Below is a small trained network, with its code and all its weights. Each question gives an input and a class and asks what happens when units are switched off, that is, made to give their printed mean instead of their output.

import numpy as np


def w(rows, s, z=0):
    codes = np.array(rows[::2]) - 128.0
    scale = np.full(codes.shape[1], s)
    scale[-1] = z or s
    return codes * scale


def norm(h):
    return h / np.sqrt((h * h).mean(-1, keepdims=True) + 1e-5)


def f(y):
    return np.maximum(y, 0)


def log_softmax(a):
    a = a - a.max(-1, keepdims=True)
    return a - np.log(np.exp(a).sum(-1, keepdims=True))


def net(x, mask):
    res = np.array(x, float).reshape(1, 8) / 4 @ E
    u = 0
    for l in range(4):
        y = f(norm(res) @ A[l][:, :-1].T + A[l][:, -1])
        res = res + np.where(mask[u : u + 6], y, B[l][:, -1]) @ B[l][:, :-1]
        u += 6
    return log_softmax(norm(res)[-1] @ U[:, :-1].T + U[:, -1])


A, B = {}, {}
E = w([
[46,180,158,106,69,68,88],'x0',
[80,118,120,190,192,3,82],'x1',
[81,154,163,112,198,137,123],'x2',
[224,163,90,176,140,119,157],'x3',
[64,135,90,39,203,86,132],'x4',
[155,60,202,79,135,38,54],'x5',
[138,138,69,127,131,167,57],'x6',
[101,77,102,131,125,127,61],'x7',
],0.0021)
A[0] = w([
[134,195,170,172,207,151,146,112],'0.n1',
[141,129,123,213,119,143,87,2],'0.n2',
[134,172,77,124,91,252,192,176],'0.n3',
[159,115,140,159,124,75,142,30],'0.n4',
[68,144,77,110,159,83,171,15],'0.n5',
[83,82,168,69,62,122,139,42],'0.n6',
],0.0041,0.0016)
B[0] = w([
[46,140,126,29,173,84,189,174],'0.n1',
[125,156,161,4,163,161,150,149],'0.n2',
[158,11,24,168,111,116,148,253],'0.n3',
[94,133,85,166,85,171,156,142],'0.n4',
[230,175,247,109,120,153,102,161],'0.n5',
[76,207,231,64,202,190,148,163],'0.n6',
],0.0031,0.0037)
A[1] = w([
[204,165,139,83,204,116,156,66],'1.n1',
[74,202,30,124,129,234,171,1],'1.n2',
[14,254,152,144,60,157,31,61],'1.n3',
[232,126,196,191,48,177,109,4],'1.n4',
[240,62,72,140,68,134,130,92],'1.n5',
[18,241,91,141,29,129,73,184],'1.n6',
],0.0025,0.00096)
B[1] = w([
[124,161,149,42,154,101,202,175],'1.n1',
[81,78,61,138,91,51,83,214],'1.n2',
[37,215,207,80,49,128,221,197],'1.n3',
[177,135,181,152,73,251,147,207],'1.n4',
[119,162,213,122,181,145,105,254],'1.n5',
[6,217,206,105,145,74,125,214],'1.n6',
],0.0031,0.0019)
A[2] = w([
[181,142,96,193,134,41,183,63],'2.n1',
[123,125,130,100,168,31,27,42],'2.n2',
[51,138,91,150,62,122,69,111],'2.n3',
[247,108,138,196,41,111,134,2],'2.n4',
[199,91,66,174,136,156,110,62],'2.n5',
[252,136,145,184,46,161,113,65],'2.n6',
],0.0042,0.0019)
B[2] = w([
[83,194,146,176,2,87,65,180],'2.n1',
[176,83,53,125,102,165,163,209],'2.n2',
[150,159,93,158,130,60,145,203],'2.n3',
[136,91,166,183,59,231,129,215],'2.n4',
[111,120,163,92,84,146,134,211],'2.n5',
[170,101,178,201,102,190,175,252],'2.n6',
],0.0053,0.0024)
A[3] = w([
[234,164,199,129,134,177,115,122],'3.n1',
[113,142,76,124,106,185,201,91],'3.n2',
[113,95,189,138,182,119,215,108],'3.n3',
[177,54,79,165,113,158,61,1],'3.n4',
[124,196,79,193,124,65,115,196],'3.n5',
[98,196,254,102,132,96,96,145],'3.n6',
],0.005,0.002)
B[3] = w([
[222,183,116,120,131,90,180,239],'3.n1',
[111,27,67,80,190,114,110,225],'3.n2',
[143,222,78,167,159,126,88,208],'3.n3',
[137,153,220,126,161,98,39,191],'3.n4',
[47,129,115,166,4,74,145,232],'3.n5',
[71,231,238,70,168,199,140,251],'3.n6',
],0.0043,0.0029)
U = w([
[123,18,21,50,202,195,139,149],'0',
[234,176,120,68,194,93,165,126],'1',
[132,207,114,169,215,141,140,3],'2',
[187,60,121,146,161,97,2,59],'3',
[39,244,236,69,125,123,140,177],'4',
[226,86,166,208,49,252,162,158],'5',
[69,141,35,177,53,31,129,164],'6',
],0.0084,0.0059)

Each question gives the input, the list of numbers given to net, and the class t.
The units are the neurons (one row each of A and B). Each row of codes is followed by its name. A weight is (code - 128) times the scale printed after its matrix; where a second scale follows, it is the last column's (A, B and U).
mask holds one flag per neuron, layer by layer. A switched-off neuron (its flag False) gives its mean, the last column of its row in B, instead of its output. The means were averaged over made-up inputs and are rounded, as every weight is.
A unit's drop is (log p(t) with every unit on - log p(t) with that unit switched off) / (log p(t) with every unit on - log p(t) with every unit switched off).
The circuit of an input: a set's keep is (log p(t) with only the set's units on - log p(t) with every unit switched off) / (log p(t) with every unit on - log p(t) with every unit switched off). Starting from the 12 units with the biggest drops (on a tie, the unit counted first), units are removed one at a time, each time the one whose removal leaves the highest keep (on an exact tie, the one counted first), for as long as the keep stays at least 0.8.
circuit, biggest first: the units of the circuit, biggest drop first
unit that matters most: the unit with the biggest drop
k most important neurons: the k neurons with the biggest drops, biggest first
top k neurons in layer l: the k neurons of layer l with the biggest drops, biggest first
drop of u: that unit's drop, to one decimal
input [6,5,0,8,-7,-3,5,-1], class 4: circuit, biggest first -> 1.n6, 0.n3, 0.n2
input [-4,-6,-3,5,5,-2,4,-4], class 0: circuit, biggest first -> 3.n2
input [5,-3,-7,-3,5,-5,-3,-6], class 6: 2 most important neurons -> 0.n3, 1.n2
input [1,-7,5,-4,-3,0,-3,7], class 0: 4 most important neurons -> 0.n3, 1.n5, 1.n6, 2.n1
input [7,-2,0,5,5,4,7,4], class 6: top 3 neurons in layer 1 -> 1.n5, 1.n4, 1.n1
input [4,-4,-4,-5,4,-6,0,-1], class 6: 3 most important neurons -> 0.n3, 2.n3, 1.n2
input [-7,6,1,4,-3,-2,-2,-8], class 6: 2 most important neurons -> 0.n1, 2.n1
input [-7,-4,2,0,-2,-8,-2,1], class 0: top 2 neurons in layer 0 -> 0.n1, 0.n5
input [-7,5,8,6,-1,5,2,-8], class 4: 2 most important neurons -> 2.n1, 0.n3
input [-3,-7,2,5,3,6,-7,5], class 1: top 2 neurons in layer 2 -> 2.n1, 2.n5
input [4,0,6,1,-7,-5,-8,-6], class 6: top 2 neurons in layer 3 -> 3.n5, 3.n4
input [-8,5,8,8,8,-7,3,2], class 6: 2 most important neurons -> 3.n5, 2.n1
input [5,-2,-2,-2,-4,-6,0,-8], class 6: top 2 neurons in layer 1 -> 1.n2, 1.n6
input [-7,7,-6,3,1,-5,-2,0], class 6: unit that matters most -> 2.n1
input [2,2,7,3,2,-7,2,-1], class 6: drop of 3.n6 -> 0.1
input [-7,-2,7,-1,3,-7,0,2], class 0: drop of 3.n5 -> 0.0
input [1,1,-8,-4,-4,-8,2,8], class 6: drop of 3.n5 -> 0.1
input [3,3,4,5,3,4,5,4], class 6: top 2 neurons in layer 3 -> 3.n5, 3.n2
input [-3,-3,1,8,8,-6,-6,7], class 0: top 2 neurons in layer 2 -> 2.n3, 2.n5
input [8,-7,-1,8,7,-2,-2,-5], class 6: most important neuron -> 0.n3
